Below is a small trained network, with its code and all its weights. Each question gives an input and a class and asks what happens when units are switched off, that is, made to give their printed mean instead of their output.

import numpy as np


def w(rows, s, z=0):
    codes = np.array(rows[::2]) - 128.0
    scale = np.full(codes.shape[1], s)
    scale[-1] = z or s
    return codes * scale


def f(y):
    return np.maximum(y, 0)


def log_softmax(a):
    a = a - a.max(-1, keepdims=True)
    return a - np.log(np.exp(a).sum(-1, keepdims=True))


def net(x, mask):
    res = np.array(x, float).reshape(1, 5) / 4 @ E
    y = f(res @ A[0][:, :-1].T + A[0][:, -1])
    res = res + np.where(mask, y, B[0][:, -1]) @ B[0][:, :-1]
    return log_softmax(res[-1] @ U[:, :-1].T + U[:, -1])


A, B = {}, {}
E = w([
[63,180,154],'x0',
[39,137,85],'x1',
[152,221,184],'x2',
[185,143,2],'x3',
[153,241,87],'x4',
],0.0078)
A[0] = w([
[129,171,2,185],'neuron 0',
[204,138,134,143],'neuron 1',
[137,99,184,9],'neuron 2',
[163,182,135,87],'neuron 3',
[155,128,124,171],'neuron 4',
[171,113,128,182],'neuron 5',
[123,123,169,240],'neuron 6',
[131,135,74,105],'neuron 7',
[123,73,125,113],'neuron 8',
[138,142,201,169],'neuron 9',
[127,182,75,89],'neuron 10',
[184,192,168,126],'neuron 11',
[61,89,111,1],'neuron 12',
[187,82,57,186],'neuron 13',
[28,121,88,111],'neuron 14',
[13,137,122,157],'neuron 15',
[164,59,142,89],'neuron 16',
[81,154,126,129],'neuron 17',
[147,89,141,78],'neuron 18',
[107,157,50,156],'neuron 19',
[165,123,131,107],'neuron 20',
[119,119,77,152],'neuron 21',
[145,96,39,168],'neuron 22',
[154,70,166,178],'neuron 23',
],0.016,0.0049)
B[0] = w([
[187,62,145,251],'neuron 0',
[47,149,170,177],'neuron 1',
[193,77,63,153],'neuron 2',
[165,194,138,168],'neuron 3',
[43,117,206,154],'neuron 4',
[94,84,167,166],'neuron 5',
[32,97,128,189],'neuron 6',
[155,74,125,170],'neuron 7',
[100,137,105,169],'neuron 8',
[59,116,166,192],'neuron 9',
[201,122,64,183],'neuron 10',
[165,216,173,193],'neuron 11',
[142,224,108,168],'neuron 12',
[75,41,199,219],'neuron 13',
[160,170,246,206],'neuron 14',
[130,253,221,223],'neuron 15',
[69,75,98,177],'neuron 16',
[197,203,175,169],'neuron 17',
[78,75,66,151],'neuron 18',
[164,8,124,202],'neuron 19',
[107,132,168,146],'neuron 20',
[133,60,234,176],'neuron 21',
[182,46,208,216],'neuron 22',
[70,85,81,190],'neuron 23',
],0.0054,0.012)
U = w([
[60,109,62,3],'0',
[80,57,125,135],'1',
[169,161,109,72],'2',
[9,178,163,205],'3',
[124,115,151,186],'4',
],0.015,0.0047)

Each question gives the input, the list of numbers given to net, and the class t.
The units are the neurons (one row each of A and B). Each row of codes is followed by its name. A weight is (code - 128) times the scale printed after its matrix; where a second scale follows, it is the last column's (A, B and U).
mask holds one flag per neuron, in row order. A switched-off neuron (its flag False) gives its mean, the last column of its row in B, instead of its output. The means were averaged over made-up inputs and are rounded, as every weight is.
A unit's drop is (log p(t) with every unit on - log p(t) with that unit switched off) / (log p(t) with every unit on - log p(t) with every unit switched off).
The circuit of an input: a set's keep is (log p(t) with only the set's units on - log p(t) with every unit switched off) / (log p(t) with every unit on - log p(t) with every unit switched off). Starting from the 12 units with the biggest drops (on a tie, the unit counted first), units are removed one at a time, each time the one whose removal leaves the highest keep (on an exact tie, the one counted first), for as long as the keep stays at least 0.8.
circuit, biggest first: the units of the circuit, biggest drop first
top k neurons: the k neurons with the biggest drops, biggest first
drop when u is switched off: that unit's drop, to one decimal
input [2,4,5,7,5], class 2: circuit, biggest first -> [neuron 10]
input [-5,1,8,-1,6], class 2: circuit, biggest first -> [neuron 13; neuron 11]
input [-7,2,4,4,3], class 1: circuit, biggest first -> [neuron 15; neuron 13]
input [0,2,-4,1,-7], class 3: circuit, biggest first -> [neuron 0; neuron 19]
input [-6,7,-7,-3,5], class 4: top 2 neurons -> [neuron 14; neuron 15]
input [-7,-4,5,2,-1], class 3: circuit, biggest first -> [neuron 1; neuron 0; neuron 19]
input [-2,8,2,0,0], class 4: circuit, biggest first -> [neuron 1; neuron 9; neuron 6; neuron 23]
input [-3,2,6,1,-5], class 3: top 2 neurons -> [neuron 0; neuron 19]
input [-2,-5,4,0,-4], class 3: top 4 neurons -> [neuron 0; neuron 19; neuron 22; neuron 1]
input [-1,3,6,4,-3], class 2: top 2 neurons -> [neuron 13; neuron 9]
input [5,4,-7,3,5], class 4: drop when neuron 14 is switched off -> 0.2
input [-6,2,1,8,1], class 1: drop when neuron 18 is switched off -> 0.0
input [-2,-6,-2,7,1], class 1: drop when neuron 13 is switched off -> 0.1
input [-7,-8,-2,7,8], class 1: circuit, biggest first -> [neuron 13]
input [4,6,8,2,0], class 2: drop when neuron 17 is switched off -> 0.1
